Here is a tiny trained network, its code and every weight. The questions are about switching its units off for an input and a target symbol, where a switched-off unit gives its printed mean instead of its output.

import numpy as np


def w(rows, s, z=0):
    codes = np.array(rows[::2]) - 128.0
    scale = np.full(codes.shape[1], s)
    scale[-1] = z or s
    return codes * scale


def f(y):
    return y / 2 * (1 + np.tanh(0.7978845608 * (y + 0.044715 * y**3)))


def softmax(a):
    e = np.exp(a - a.max(-1, keepdims=True))
    return e / e.sum(-1, keepdims=True)


def log_softmax(a):
    a = a - a.max(-1, keepdims=True)
    return a - np.log(np.exp(a).sum(-1, keepdims=True))


def net(x, mask):
    ids = ['αβδηθξπστφψ'.index(c) for c in x.split()]
    T = len(ids)
    res = E[ids] + P[:T]
    u = 0
    for l in range(2):
        r = res
        for j in range(2):
            rows = slice(3 * j, 3 * j + 3)
            q, k, v = (r @ M[l][rows].T for M in (Q, K, V))
            z = softmax(np.where(np.tri(T) > 0, q @ k.T / 3**0.5, -1e9)) @ v
            o = O[l][rows]
            res = res + np.where(mask[u + j], z, o[:, -1]) @ o[:, :-1]
        u += 2
        y = f(res @ A[l][:, :-1].T + A[l][:, -1])
        res = res + np.where(mask[u : u + 8], y, B[l][:, -1]) @ B[l][:, :-1]
        u += 8
    return log_softmax(res[-1] @ U[:, :-1].T + U[:, -1])


Q, K, V, O, A, B = {}, {}, {}, {}, {}, {}
E = w([
[86,107,109],'α',
[101,106,107],'β',
[110,103,109],'δ',
[110,108,98],'η',
[140,99,109],'θ',
[121,101,121],'ξ',
[64,109,128],'π',
[68,108,151],'σ',
[254,74,106],'τ',
[140,84,182],'φ',
[208,90,168],'ψ',
],0.013)
P = w([
[136,195,133],'0',
[122,116,148],'1',
[137,90,62],'2',
[115,85,213],'3',
[144,40,60],'4',
[116,49,248],'5',
],0.016)
Q[0] = w([
[145,169,156],'0.h0',
[104,68,145],'0.h0',
[166,202,126],'0.h0',
[83,108,75],'0.h1',
[151,187,38],'0.h1',
[131,111,8],'0.h1',
],0.015)
K[0] = w([
[175,160,145],'0.h0',
[112,9,119],'0.h0',
[137,236,151],'0.h0',
[108,248,137],'0.h1',
[89,171,78],'0.h1',
[104,221,104],'0.h1',
],0.015)
V[0] = w([
[83,111,50],'0.h0',
[132,135,75],'0.h0',
[91,141,66],'0.h0',
[54,137,103],'0.h1',
[141,150,9],'0.h1',
[248,133,71],'0.h1',
],0.012)
O[0] = w([
[245,128,106,208],'0.h0',
[158,125,144,153],'0.h0',
[182,121,140,153],'0.h0',
[109,192,101,89],'0.h1',
[221,175,129,2],'0.h1',
[183,107,204,86],'0.h1',
],0.012,0.0065)
A[0] = w([
[87,156,216,192],'0.n0',
[65,254,120,99],'0.n1',
[142,205,56,71],'0.n2',
[210,135,173,2],'0.n3',
[195,88,127,111],'0.n4',
[60,140,135,76],'0.n5',
[156,207,141,120],'0.n6',
[119,40,115,95],'0.n7',
],0.0092,0.0085)
B[0] = w([
[147,27,148,211],'0.n0',
[14,110,7,150],'0.n1',
[70,153,73,144],'0.n2',
[24,49,151,143],'0.n3',
[97,214,137,212],'0.n4',
[196,22,186,165],'0.n5',
[254,202,130,128],'0.n6',
[178,191,73,254],'0.n7',
],0.006,0.008)
Q[1] = w([
[121,170,127],'1.h0',
[105,106,80],'1.h0',
[128,69,147],'1.h0',
[42,128,113],'1.h1',
[67,105,251],'1.h1',
[121,105,144],'1.h1',
],0.012)
K[1] = w([
[110,154,148],'1.h0',
[151,129,160],'1.h0',
[159,95,112],'1.h0',
[128,89,55],'1.h1',
[183,10,115],'1.h1',
[120,96,126],'1.h1',
],0.012)
V[1] = w([
[64,149,109],'1.h0',
[170,15,133],'1.h0',
[74,103,142],'1.h0',
[2,66,99],'1.h1',
[132,71,226],'1.h1',
[31,85,120],'1.h1',
],0.01)
O[1] = w([
[158,129,144,117],'1.h0',
[44,175,142,202],'1.h0',
[153,206,185,140],'1.h0',
[95,244,135,253],'1.h1',
[254,154,253,179],'1.h1',
[124,242,148,221],'1.h1',
],0.0079,0.013)
A[1] = w([
[69,60,176,80],'1.n0',
[199,36,170,169],'1.n1',
[226,153,227,80],'1.n2',
[168,174,249,212],'1.n3',
[54,127,159,90],'1.n4',
[220,46,118,115],'1.n5',
[162,254,90,2],'1.n6',
[57,31,82,43],'1.n7',
],0.0075,0.0096)
B[1] = w([
[116,184,116,132],'1.n0',
[69,185,203,181],'1.n1',
[144,64,8,212],'1.n2',
[209,108,51,251],'1.n3',
[167,98,63,149],'1.n4',
[58,108,226,163],'1.n5',
[149,37,254,181],'1.n6',
[133,13,124,145],'1.n7',
],0.0068,0.025)
U = w([
[138,103,1,2],'α',
[129,78,70,81],'β',
[116,88,109,143],'δ',
[100,61,136,89],'η',
[92,106,226,129],'θ',
[117,123,137,225],'ξ',
[92,172,71,208],'π',
[94,192,213,170],'σ',
[188,84,192,87],'τ',
[189,204,176,151],'φ',
[208,146,44,100],'ψ',
],0.0075,0.0087)

Each question gives the input, a string of symbols that net reads in full, and the target symbol t.
The units are the heads (3 rows each of Q, K, V and O) and the neurons (one row each of A and B). Each row of codes is followed by its name. A weight is (code - 128) times the scale printed after its matrix; where a second scale follows, it is the last column's (O, A, B and U).
mask holds one flag per unit, layer by layer, with each layer's heads first. A switched-off unit (its flag False) gives its mean, the last column of its rows in O or B, instead of its output. The means were averaged over made-up inputs and are rounded, as every weight is.
A unit's drop is (log p(t) with every unit on - log p(t) with that unit switched off) / (log p(t) with every unit on - log p(t) with every unit switched off).
The circuit of an input: a set's keep is (log p(t) with only the set's units on - log p(t) with every unit switched off) / (log p(t) with every unit on - log p(t) with every unit switched off). Starting from the 12 units with the biggest drops (on a tie, the unit counted first), units are removed one at a time, each time the one whose removal leaves the highest keep (on an exact tie, the one counted first), for as long as the keep stays at least 0.8.
units of the circuit, in order: the units of the circuit, biggest drop first
most important unit: the unit with the biggest drop
top k neurons: the k neurons with the biggest drops, biggest first
top k neurons in layer l: the k neurons of layer l with the biggest drops, biggest first
input ψ φ θ ξ, target φ: most important unit => 0.n4
input φ β α δ σ π, target σ: units of the circuit, in order => [0.n5, 0.h1, 1.h1]
input α β η, target α: units of the circuit, in order => [1.h1, 0.h1]
input π η σ φ σ π, target φ: top 2 neurons in layer 1 => [1.n3, 1.n6]
input π τ β δ θ σ, target σ: units of the circuit, in order => [0.n5, 0.h1, 1.h1]
input η π σ π τ σ, target τ: units of the circuit, in order => [1.h1, 0.h1, 0.n0]
input η α δ β δ, target η: top 3 neurons => [0.n6, 1.n5, 1.n7]
input π σ β σ, target σ: top 3 neurons => [0.n5, 1.n2, 0.n0]
input η σ ξ δ τ, target η: units of the circuit, in order => [1.h1, 0.h1, 0.n6, 1.n5]
input α τ σ α, target τ: units of the circuit, in order => [0.h1, 1.h1]
input π σ φ α ξ, target π: units of the circuit, in order => [1.h1, 0.h1, 0.n1, 1.n3]
input τ δ π ψ α δ, target ψ: top 2 neurons => [0.n4, 0.n0]
input ψ δ θ φ φ δ, target φ: top 2 neurons in layer 0 => [0.n5, 0.n0]
input ψ τ δ π β, target ψ: top 2 neurons in layer 0 => [0.n7, 0.n0]
input η η φ σ β, target η: top 3 neurons in layer 1 => [1.n5, 1.n7, 1.n3]
input φ β τ, target φ: most important unit => 0.h0
input α π β, target α: top 2 neurons in layer 1 => [1.n6, 1.n1]
input θ σ τ α ψ, target θ: top 3 neurons => [1.n3, 1.n2, 1.n5]
input ψ ψ ξ ψ β ξ, target ψ: top 3 neurons in layer 1 => [1.n3, 1.n2, 1.n1]
input η π δ η ψ, target η: top 3 neurons in layer 1 => [1.n7, 1.n5, 1.n3]
input ξ η φ θ δ ψ, target ψ: units of the circuit, in order => [1.h1, 0.h1, 1.n3, 1.n2]
input φ π ξ, target φ: most important unit => 0.h0
input δ ξ ψ σ σ α, target σ: top 4 neurons => [1.n2, 0.n4, 0.n5, 0.n0]
input φ θ φ π, target φ: top 2 neurons => [0.n5, 0.n0]
